Below is a small trained network, with its code and all its weights. Each question gives an input and a target symbol and asks what happens when units are switched off, that is, made to give their printed mean instead of their output.

import numpy as np


def w(rows, s, z=0):
    codes = np.array(rows[::2]) - 128.0
    scale = np.full(codes.shape[1], s)
    scale[-1] = z or s
    return codes * scale


def norm(h):
    return h / np.sqrt((h * h).mean(-1, keepdims=True) + 1e-5)


def f(y):
    return y / 2 * (1 + np.tanh(0.7978845608 * (y + 0.044715 * y**3)))


def softmax(a):
    e = np.exp(a - a.max(-1, keepdims=True))
    return e / e.sum(-1, keepdims=True)


def log_softmax(a):
    a = a - a.max(-1, keepdims=True)
    return a - np.log(np.exp(a).sum(-1, keepdims=True))


def net(x, mask):
    ids = ['βγδζηθλμξπστφψ'.index(c) for c in x.split()]
    T = len(ids)
    res = E[ids] + P[:T]
    u = 0
    for l in range(2):
        q, k, v = (norm(res) @ M[l].T for M in (Q, K, V))
        z = softmax(np.where(np.tri(T) > 0, q @ k.T / 2**0.5, -1e9)) @ v
        res = res + np.where(mask[u], z, O[l][:, -1]) @ O[l][:, :-1]
        u += 1
        y = f(norm(res) @ A[l][:, :-1].T + A[l][:, -1])
        res = res + np.where(mask[u : u + 8], y, B[l][:, -1]) @ B[l][:, :-1]
        u += 8
    return log_softmax(norm(res)[-1] @ U[:, :-1].T + U[:, -1])


Q, K, V, O, A, B = {}, {}, {}, {}, {}, {}
E = w([
[144,167,124,144],'β',
[154,130,157,141],'γ',
[154,159,116,142],'δ',
[121,103,139,179],'ζ',
[123,113,94,130],'η',
[161,101,184,108],'θ',
[96,126,101,73],'λ',
[100,138,90,74],'μ',
[105,133,94,68],'ξ',
[132,70,117,136],'π',
[155,105,114,76],'σ',
[158,91,140,112],'τ',
[98,168,139,105],'φ',
[255,139,136,160],'ψ',
],0.035)
P = w([
[87,2,198,97],'0',
[130,53,94,147],'1',
[144,86,91,151],'2',
[155,101,94,161],'3',
[164,109,95,167],'4',
[176,122,98,167],'5',
[183,126,105,175],'6',
[192,137,107,176],'7',
[199,145,115,180],'8',
[206,152,124,185],'9',
[213,160,129,189],'10',
],0.0073)
Q[0] = w([
[163,54,152,184],'L0H1',
[55,107,194,255],'L0H1',
],0.0072)
K[0] = w([
[179,89,102,128],'L0H1',
[114,131,130,254],'L0H1',
],0.0094)
V[0] = w([
[40,228,167,86],'L0H1',
[169,118,2,86],'L0H1',
],0.0067)
O[0] = w([
[214,56,119,109,201],'L0H1',
[63,95,2,190,254],'L0H1',
],0.0077,0.0025)
A[0] = w([
[109,149,90,219,64],'L0N1',
[5,158,132,24,61],'L0N2',
[167,172,94,108,103],'L0N3',
[177,169,148,120,79],'L0N4',
[78,114,152,162,5],'L0N5',
[97,166,135,157,13],'L0N6',
[4,154,162,117,4],'L0N7',
[164,92,101,98,101],'L0N8',
],0.016,0.0041)
B[0] = w([
[178,62,122,98,166],'L0N1',
[152,204,109,8,254],'L0N2',
[59,152,70,130,202],'L0N3',
[105,75,85,158,180],'L0N4',
[103,210,38,152,118],'L0N5',
[133,119,96,91,119],'L0N6',
[141,152,133,36,130],'L0N7',
[108,152,197,59,205],'L0N8',
],0.013,0.0069)
Q[1] = w([
[2,172,235,100],'L1H1',
[127,106,143,35],'L1H1',
],0.0076)
K[1] = w([
[51,1,98,106],'L1H1',
[124,124,178,61],'L1H1',
],0.0049)
V[1] = w([
[156,134,134,83],'L1H1',
[255,91,136,158],'L1H1',
],0.0095)
O[1] = w([
[109,254,40,156,253],'L1H1',
[254,175,111,114,128],'L1H1',
],0.0089,0.0039)
A[1] = w([
[137,55,114,98,201],'L1N1',
[147,109,168,145,82],'L1N2',
[93,23,138,79,104],'L1N3',
[112,93,12,97,160],'L1N4',
[10,174,123,136,199],'L1N5',
[186,3,144,116,2],'L1N6',
[87,190,142,129,125],'L1N7',
[104,160,177,21,82],'L1N8',
],0.016,0.0037)
B[1] = w([
[141,234,187,71,157],'L1N1',
[89,190,100,154,130],'L1N2',
[180,176,92,107,148],'L1N3',
[121,155,183,170,238],'L1N4',
[159,13,130,155,190],'L1N5',
[102,163,147,158,159],'L1N6',
[148,89,169,251,157],'L1N7',
[101,150,75,137,252],'L1N8',
],0.014,0.013)
U = w([
[109,144,136,187,85],'β',
[106,114,151,147,96],'γ',
[130,97,170,131,143],'δ',
[58,126,103,252,114],'ζ',
[48,163,45,192,59],'η',
[117,118,161,153,114],'θ',
[215,103,94,154,124],'λ',
[97,125,162,163,111],'μ',
[101,124,156,152,100],'ξ',
[113,78,194,117,167],'π',
[89,139,164,171,91],'σ',
[109,116,165,143,114],'τ',
[108,161,148,53,167],'φ',
[83,39,198,149,246],'ψ',
],0.016,0.011)

Each question gives the input, a string of symbols that net reads in full, and the target symbol t.
The units are the heads (2 rows each of Q, K, V and O) and the neurons (one row each of A and B). Each row of codes is followed by its name. A weight is (code - 128) times the scale printed after its matrix; where a second scale follows, it is the last column's (O, A, B and U).
mask holds one flag per unit, layer by layer, with each layer's heads first. A switched-off unit (its flag False) gives its mean, the last column of its rows in O or B, instead of its output. The means were averaged over made-up inputs and are rounded, as every weight is.
A unit's drop is (log p(t) with every unit on - log p(t) with that unit switched off) / (log p(t) with every unit on - log p(t) with every unit switched off).
The circuit of an input: a set's keep is (log p(t) with only the set's units on - log p(t) with every unit switched off) / (log p(t) with every unit on - log p(t) with every unit switched off). Starting from the 12 units with the biggest drops (on a tie, the unit counted first), units are removed one at a time, each time the one whose removal leaves the highest keep (on an exact tie, the one counted first), for as long as the keep stays at least 0.8.
units of the circuit, in order: the units of the circuit, biggest drop first
unit that matters most: the unit with the biggest drop
k most important neurons: the k neurons with the biggest drops, biggest first
k most important neurons of layer l: the k neurons of layer l with the biggest drops, biggest first
input φ φ φ σ σ φ τ φ δ, target ζ: units of the circuit, in order => [L0N2 L1N1]
input γ β φ φ η φ μ φ β β, target ζ: 3 most important neurons => [L0N3 L0N4 L0N2]
input σ φ τ φ ψ ζ φ μ φ ψ ζ, target λ: 2 most important neurons => [L0N5 L0N1]
input φ σ ψ φ μ σ γ σ, target ζ: unit that matters most => L0H1
input φ σ μ β φ μ φ σ, target η: units of the circuit, in order => [L1N8 L0N8 L0H1 L0N2]
input φ δ φ π φ σ φ γ φ δ, target ζ: 3 most important neurons of layer 0 => [L0N3 L0N2 L0N4]
input σ λ β δ φ μ μ φ, target η: 2 most important neurons => [L0N2 L1N7]
input ξ β φ φ π, target φ: 2 most important neurons of layer 1 => [L1N1 L1N3]
input η φ σ θ σ φ μ η φ φ β, target ζ: 3 most important neurons => [L0N3 L0N8 L0N2]
input σ β σ σ σ σ, target ψ: 2 most important neurons => [L1N5 L0N1]
input σ δ ψ γ, target λ: 2 most important neurons => [L1N4 L0N1]
input φ ξ φ φ γ, target ζ: 2 most important neurons => [L0N2 L0N4]
input μ η η φ μ φ σ β ζ τ, target φ: 2 most important neurons of layer 0 => [L0N8 L0N3]
input λ ψ δ, target λ: unit that matters most => L1H1
input τ η φ ξ φ φ σ φ, target ψ: units of the circuit, in order => [L1N5 L1H1]
input φ φ λ δ ψ σ σ φ λ σ, target ζ: 4 most important neurons => [L0N1 L0N2 L0N8 L1N8]
input φ φ η, target φ: 3 most important neurons of layer 1 => [L1N1 L1N7 L1N3]
input τ μ η τ φ ζ σ μ μ σ, target η: 2 most important neurons => [L0N8 L1N8]
input φ ψ β ζ β φ σ θ γ ψ ζ, target λ: 3 most important neurons => [L0N1 L0N5 L1N4]
input σ σ μ τ τ φ μ σ η σ, target ψ: 2 most important neurons => [L0N1 L1N5]
input σ φ μ φ μ μ τ, target φ: unit that matters most => L0N3
input θ σ λ σ φ φ φ γ, target ζ: 3 most important neurons of layer 0 => [L0N2 L0N4 L0N8]
